Each row has a hidden trait or not; one of two labels after the row says which. A new part has a new trait and new labels.
In the rows, 128 means zero.
[108, 103, 96, 162, 112, 148, 127, 113, 114, 118, 122, 141, 134, 99, 108, 113, 140, 165, 121, 147, 151, 143, 118, 207, 240, 113, 125, 136]  W
[124, 126, 95, 98, 134, 136, 125, 95, 123, 124, 124, 76, 83, 155, 114, 118, 110, 86, 104, 219, 139, 139, 162, 167, 181, 99, 142, 111]  W
[142, 142, 110, 70, 164, 118, 128, 98, 130, 136, 117, 85, 23, 185, 138, 125, 121, 47, 101, 242, 137, 133, 163, 128, 89, 100, 141, 110]  W
[123, 112, 106, 114, 176, 124, 153, 131, 132, 137, 86, 141, 49, 137, 129, 114, 154, 124, 109, 132, 141, 119, 114, 81, 83, 129, 120, 126]  E
[112, 136, 103, 139, 100, 126, 118, 113, 133, 135, 162, 122, 121, 129, 118, 147, 112, 129, 121, 114, 113, 140, 148, 69, 204, 123, 192, 135]  W
[106, 116, 98, 129, 140, 124, 145, 135, 132, 131, 125, 135, 99, 124, 119, 129, 122, 131, 112, 111, 130, 133, 121, 65, 199, 128, 180, 115]  W
[129, 122, 104, 111, 196, 122, 147, 126, 137, 146, 71, 130, 27, 128, 136, 98, 178, 119, 94, 140, 148, 111, 126, 133, 75, 119, 85, 140]  E
[117, 95, 117, 166, 127, 132, 140, 134, 110, 118, 147, 165, 98, 98, 123, 134, 152, 181, 133, 128, 144, 144, 102, 156, 182, 141, 148, 137]  E
[138, 120, 115, 118, 187, 123, 147, 120, 131, 137, 92, 142, 27, 143, 127, 121, 163, 116, 119, 148, 131, 127, 123, 81, 48, 130, 130, 131]  E
[108, 104, 88, 152, 130, 148, 128, 115, 113, 123, 132, 143, 95, 97, 112, 118, 143, 158, 108, 161, 151, 144, 122, 214, 240, 110, 122, 141]  W
[111, 137, 94, 132, 126, 124, 121, 122, 129, 140, 163, 136, 52, 132, 114, 152, 124, 123, 116, 143, 118, 149, 155, 70, 206, 125, 200, 134]  W
[139, 134, 112, 82, 158, 122, 129, 95, 127, 128, 125, 85, 39, 182, 130, 129, 112, 68, 111, 246, 134, 134, 164, 121, 128, 99, 157, 105]  W
[151, 134, 141, 83, 155, 117, 134, 112, 132, 121, 130, 81, 90, 184, 138, 132, 93, 79, 131, 191, 125, 134, 151, 61, 94, 117, 168, 95]  E
[105, 111, 103, 150, 69, 149, 121, 90, 124, 114, 123, 91, 185, 108, 113, 103, 114, 153, 115, 141, 144, 133, 135, 206, 255, 97, 110, 125]  W
[109, 109, 103, 169, 142, 142, 126, 127, 118, 121, 139, 161, 90, 96, 112, 120, 155, 173, 124, 143, 154, 153, 121, 198, 197, 122, 125, 145]  W
[109, 100, 120, 170, 97, 141, 135, 136, 116, 110, 142, 160, 169, 92, 114, 120, 134, 187, 142, 96, 143, 144, 104, 172, 235, 136, 139, 134]  E
[150, 137, 133, 134, 131, 123, 124, 90, 126, 133, 154, 134, 53, 145, 118, 155, 144, 122, 134, 160, 113, 144, 145, 97, 48, 124, 189, 138]  E
[151, 136, 128, 75, 174, 117, 140, 144, 127, 134, 125, 120, 11, 190, 141, 145, 128, 91, 126, 210, 130, 133, 140, 59, 36, 132, 175, 106]  E

Next part:
[120, 136, 151, 164, 159, 146, 122, 173, 148, 128, 161, 148, 108, 144, 73, 151, 145, 121, 128, 140, 67, 104, 94, 92, 81, 109, 106, 150, 138, 157, 80, 123, 128, 132, 129]  L
[120, 141, 165, 192, 157, 132, 120, 156, 122, 134, 175, 169, 89, 162, 97, 179, 131, 133, 98, 147, 41, 115, 137, 84, 74, 120, 89, 146, 145, 127, 112, 123, 161, 132, 123]  T
[128, 104, 159, 187, 130, 139, 116, 175, 103, 123, 161, 146, 128, 140, 40, 152, 160, 120, 110, 153, 66, 154, 114, 112, 94, 113, 105, 146, 158, 152, 68, 137, 168, 142, 132]  L
[118, 126, 146, 170, 140, 125, 136, 148, 114, 143, 133, 139, 124, 155, 116, 150, 128, 149, 126, 135, 73, 141, 164, 118, 102, 145, 116, 130, 132, 107, 131, 128, 167, 136, 119]  L
[118, 138, 102, 131, 148, 137, 118, 142, 147, 134, 165, 165, 92, 142, 101, 153, 115, 126, 123, 143, 55, 103, 74, 97, 81, 105, 107, 161, 137, 144, 44, 115, 135, 130, 133]  L
[123, 116, 183, 158, 142, 138, 130, 174, 93, 121, 143, 145, 116, 163, 73, 143, 182, 131, 118, 146, 74, 145, 159, 119, 89, 120, 104, 133, 111, 143, 74, 147, 174, 142, 109]  T
[127, 129, 162, 171, 141, 136, 137, 174, 111, 128, 139, 137, 130, 164, 91, 142, 155, 135, 121, 126, 79, 143, 171, 114, 96, 127, 117, 129, 148, 133, 139, 140, 181, 136, 121]  L
[121, 105, 160, 150, 138, 130, 119, 156, 105, 130, 158, 147, 109, 132, 64, 159, 146, 124, 115, 146, 52, 143, 128, 113, 85, 113, 100, 141, 130, 143, 54, 135, 169, 138, 129]  T
[132, 133, 153, 183, 139, 146, 132, 163, 120, 124, 143, 141, 137, 154, 101, 140, 144, 129, 118, 118, 107, 131, 172, 122, 110, 119, 121, 128, 140, 127, 95, 129, 157, 131, 129]  L
[119, 121, 167, 161, 145, 140, 123, 168, 154, 132, 147, 146, 123, 150, 100, 141, 151, 116, 117, 125, 63, 119, 145, 110, 85, 102, 114, 142, 108, 146, 78, 122, 154, 135, 141]  L
[121, 137, 155, 190, 153, 136, 121, 166, 129, 132, 170, 161, 91, 162, 85, 175, 133, 134, 109, 140, 50, 114, 123, 82, 76, 121, 91, 147, 131, 126, 71, 119, 146, 133, 127]  L
[124, 131, 137, 166, 157, 150, 124, 158, 120, 124, 160, 155, 96, 141, 62, 167, 147, 127, 119, 150, 84, 120, 88, 93, 90, 122, 103, 151, 136, 153, 98, 124, 127, 135, 126]  L
[116, 128, 136, 135, 134, 133, 122, 143, 142, 144, 155, 149, 104, 142, 113, 150, 117, 122, 115, 132, 63, 116, 138, 108, 88, 103, 109, 143, 128, 134, 93, 122, 152, 129, 131]  T
[119, 127, 166, 158, 147, 140, 129, 168, 140, 136, 145, 150, 117, 151, 106, 157, 158, 125, 119, 130, 68, 119, 163, 111, 88, 97, 110, 144, 112, 128, 94, 124, 156, 136, 128]  L
[124, 148, 164, 199, 153, 134, 120, 171, 139, 113, 176, 170, 77, 175, 110, 171, 137, 124, 107, 131, 48, 96, 132, 86, 81, 101, 84, 142, 107, 125, 96, 122, 152, 126, 125]  T

[121, 106, 126, 124, 120, 104, 123, 124, 127, 120, 131, 131, 131, 118, 162, 100, 142, 148, 122, 138, 138, 147, 137, 114, 111, 131, 144]  sar
[132, 152, 138, 138, 131, 165, 106, 158, 151, 139, 117, 87, 105, 140, 182, 153, 120, 96, 167, 104, 107, 124, 122, 129, 126, 131, 129]  sar
[130, 143, 132, 133, 129, 152, 119, 145, 145, 136, 119, 100, 112, 136, 166, 150, 122, 108, 151, 112, 116, 127, 124, 128, 127, 130, 130]  sar
[118, 100, 121, 122, 121, 110, 122, 126, 135, 127, 121, 102, 115, 127, 179, 143, 131, 118, 171, 108, 118, 133, 126, 131, 131, 145, 128]  semig
[128, 114, 132, 124, 123, 126, 115, 122, 136, 125, 123, 117, 123, 118, 161, 112, 143, 153, 128, 141, 146, 149, 142, 116, 115, 135, 148]  semig
[121, 118, 124, 126, 122, 111, 127, 128, 127, 123, 131, 132, 126, 124, 152, 120, 132, 128, 137, 122, 125, 132, 128, 127, 124, 134, 129]  semig
[123, 88, 132, 121, 122, 132, 110, 126, 145, 130, 119, 81, 102, 132, 215, 155, 132, 98, 224, 91, 108, 124, 122, 145, 147, 161, 113]  semig
[132, 126, 132, 126, 124, 136, 110, 133, 152, 133, 109, 78, 102, 127, 203, 154, 133, 121, 172, 114, 133, 147, 132, 122, 124, 148, 144]  semig
[123, 109, 128, 125, 124, 127, 118, 132, 137, 130, 123, 100, 113, 134, 183, 144, 127, 106, 185, 108, 113, 124, 122, 140, 141, 150, 112]  semig
[112, 96, 124, 124, 123, 133, 111, 139, 153, 136, 112, 74, 97, 138, 225, 175, 128, 85, 216, 86, 101, 124, 119, 143, 145, 155, 114]  sar
[126, 123, 136, 131, 124, 140, 115, 138, 133, 125, 133, 139, 133, 120, 144, 86, 144, 161, 91, 156, 146, 150, 143, 108, 100, 121, 151]  sar
[111, 89, 118, 119, 115, 80, 131, 114, 118, 114, 134, 150, 136, 110, 148, 85, 147, 169, 95, 155, 149, 157, 143, 106, 102, 131, 154]  sar
[141, 137, 145, 135, 128, 168, 101, 147, 150, 134, 122, 97, 114, 129, 180, 126, 136, 129, 157, 125, 128, 139, 133, 123, 119, 137, 132]  sar
[89, 79, 96, 116, 119, 68, 151, 117, 113, 123, 130, 141, 131, 129, 119, 148, 119, 116, 129, 116, 117, 123, 121, 131, 132, 129, 121]  semig
[103, 91, 110, 120, 124, 113, 127, 131, 143, 137, 111, 81, 103, 136, 174, 171, 120, 106, 168, 106, 122, 131, 125, 128, 131, 137, 134]  semig
[132, 139, 132, 131, 127, 129, 123, 131, 130, 125, 129, 130, 132, 119, 128, 105, 137, 153, 107, 145, 144, 144, 138, 112, 110, 121, 145]  semig
[118, 148, 129, 138, 127, 137, 126, 150, 125, 127, 141, 156, 140, 127, 112, 96, 127, 133, 84, 136, 115, 128, 123, 125, 121, 121, 112]  sar
[107, 123, 111, 125, 114, 63, 149, 122, 97, 108, 151, 196, 158, 113, 113, 80, 133, 141, 84, 131, 114, 134, 123, 122, 118, 130, 119]  semig
[129, 97, 132, 123, 127, 143, 114, 125, 141, 132, 120, 91, 106, 135, 184, 153, 129, 100, 205, 104, 112, 118, 123, 146, 148, 151, 113]  semig
[139, 160, 135, 134, 127, 144, 111, 144, 146, 130, 118, 103, 116, 125, 172, 131, 132, 131, 129, 129, 133, 149, 135, 111, 107, 128, 155]  sar
[147, 131, 150, 133, 129, 173, 94, 144, 158, 137, 116, 72, 100, 135, 225, 150, 132, 95, 218, 93, 106, 124, 125, 143, 143, 156, 118]  sar
[131, 107, 135, 124, 122, 111, 120, 120, 126, 119, 133, 132, 128, 121, 166, 106, 142, 138, 151, 126, 128, 137, 134, 127, 128, 141, 132]  semig

Part 4:
[138, 166, 127, 134, 203, 118, 131, 131, 122, 142, 116, 129, 122, 149, 128, 134, 132, 125, 124]  N
[136, 128, 135, 137, 123, 131, 126, 141, 124, 128, 128, 130, 141, 159, 138, 160, 130, 134, 123]  N
[146, 155, 130, 136, 168, 117, 128, 127, 123, 135, 119, 138, 136, 172, 136, 127, 190, 128, 125]  Z
[139, 164, 128, 139, 137, 137, 125, 130, 125, 124, 127, 148, 147, 213, 131, 155, 129, 137, 125]  Z
[134, 150, 130, 133, 141, 121, 129, 141, 129, 133, 127, 137, 122, 135, 128, 124, 128, 127, 128]  N
[131, 107, 133, 145, 135, 129, 164, 206, 118, 126, 123, 185, 155, 133, 148, 154, 133, 128, 122]  N
[136, 136, 134, 132, 139, 132, 138, 120, 124, 136, 122, 147, 133, 145, 148, 125, 142, 131, 128]  Z
[136, 139, 128, 133, 140, 124, 125, 136, 120, 129, 113, 146, 143, 162, 132, 139, 132, 125, 125]  N
[130, 118, 141, 139, 141, 128, 165, 157, 119, 128, 124, 157, 146, 134, 147, 142, 133, 133, 129]  N
[146, 150, 138, 126, 124, 130, 132, 162, 121, 135, 118, 169, 129, 151, 132, 138, 127, 131, 124]  N
[132, 150, 128, 133, 110, 132, 131, 136, 120, 125, 123, 129, 146, 204, 134, 134, 144, 135, 124]  Z
[143, 134, 134, 136, 162, 123, 136, 166, 117, 136, 118, 157, 141, 138, 134, 134, 131, 128, 120]  N
[137, 151, 137, 134, 153, 127, 127, 139, 127, 133, 133, 134, 124, 154, 126, 130, 142, 131, 131]  Z
[140, 136, 142, 126, 167, 129, 134, 126, 121, 134, 123, 144, 123, 148, 133, 131, 136, 129, 126]  Z
[136, 172, 129, 145, 145, 127, 123, 125, 114, 127, 118, 148, 169, 149, 139, 185, 130, 129, 121]  N
[129, 129, 146, 137, 159, 127, 169, 138, 129, 128, 128, 151, 135, 138, 143, 154, 134, 133, 123]  N
[145, 154, 134, 129, 143, 127, 125, 156, 121, 141, 123, 171, 140, 141, 133, 134, 134, 133, 119]  N
[144, 139, 134, 136, 179, 120, 123, 121, 107, 137, 113, 152, 133, 152, 137, 139, 136, 131, 119]  N
[130, 145, 162, 133, 147, 136, 130, 131, 150, 121, 137, 123, 151, 176, 136, 170, 133, 130, 129]  Z
[131, 122, 132, 147, 161, 119, 126, 124, 120, 128, 122, 137, 138, 140, 136, 123, 130, 132, 126]  N
[139, 128, 129, 134, 162, 130, 135, 127, 121, 129, 129, 143, 135, 153, 135, 126, 133, 124, 130]  Z
[142, 144, 131, 139, 118, 129, 139, 193, 121, 141, 121, 148, 129, 130, 126, 143, 130, 133, 126]  N
[140, 132, 140, 135, 173, 128, 132, 132, 115, 136, 113, 149, 130, 133, 132, 135, 131, 128, 127]  Z
[133, 152, 127, 131, 126, 123, 129, 155, 129, 132, 123, 142, 139, 146, 120, 132, 131, 131, 125]  N
[150, 138, 147, 133, 122, 127, 129, 129, 115, 133, 116, 155, 137, 134, 137, 146, 150, 131, 121]  Z
[135, 127, 132, 132, 147, 122, 140, 133, 116, 130, 117, 168, 146, 133, 137, 138, 136, 131, 126]  N
[110, 138, 133, 134, 210, 129, 130, 133, 125, 140, 121, 149, 116, 150, 130, 143, 130, 127, 124]  N
[136, 124, 145, 135, 125, 136, 174, 255, 116, 136, 141, 223, 147, 134, 143, 135, 132, 128, 126]  N
[139, 142, 132, 133, 90, 141, 148, 145, 130, 130, 137, 147, 132, 157, 125, 127, 127, 132, 136]  N
[143, 131, 130, 133, 129, 132, 151, 147, 117, 131, 119, 153, 142, 145, 144, 138, 133, 124, 124]  N
[137, 138, 135, 140, 134, 131, 137, 233, 123, 135, 125, 182, 140, 138, 131, 160, 131, 128, 126]  N
[133, 144, 152, 126, 158, 130, 146, 163, 128, 130, 127, 149, 123, 132, 133, 132, 130, 128, 125]  N
[144, 142, 138, 132, 155, 123, 128, 147, 130, 136, 116, 146, 121, 131, 128, 131, 132, 125, 122]  N
[122, 138, 144, 131, 31, 150, 134, 141, 141, 113, 147, 132, 156, 145, 133, 178, 125, 132, 137]  Z
[109, 98, 135, 134, 201, 118, 130, 134, 126, 127, 124, 132, 134, 132, 142, 145, 135, 126, 131]  N
[125, 126, 127, 131, 105, 125, 133, 128, 133, 120, 132, 131, 142, 140, 137, 139, 136, 128, 131]  Z
[139, 125, 155, 129, 167, 134, 138, 121, 119, 136, 122, 151, 132, 171, 137, 152, 129, 124, 121]  Z
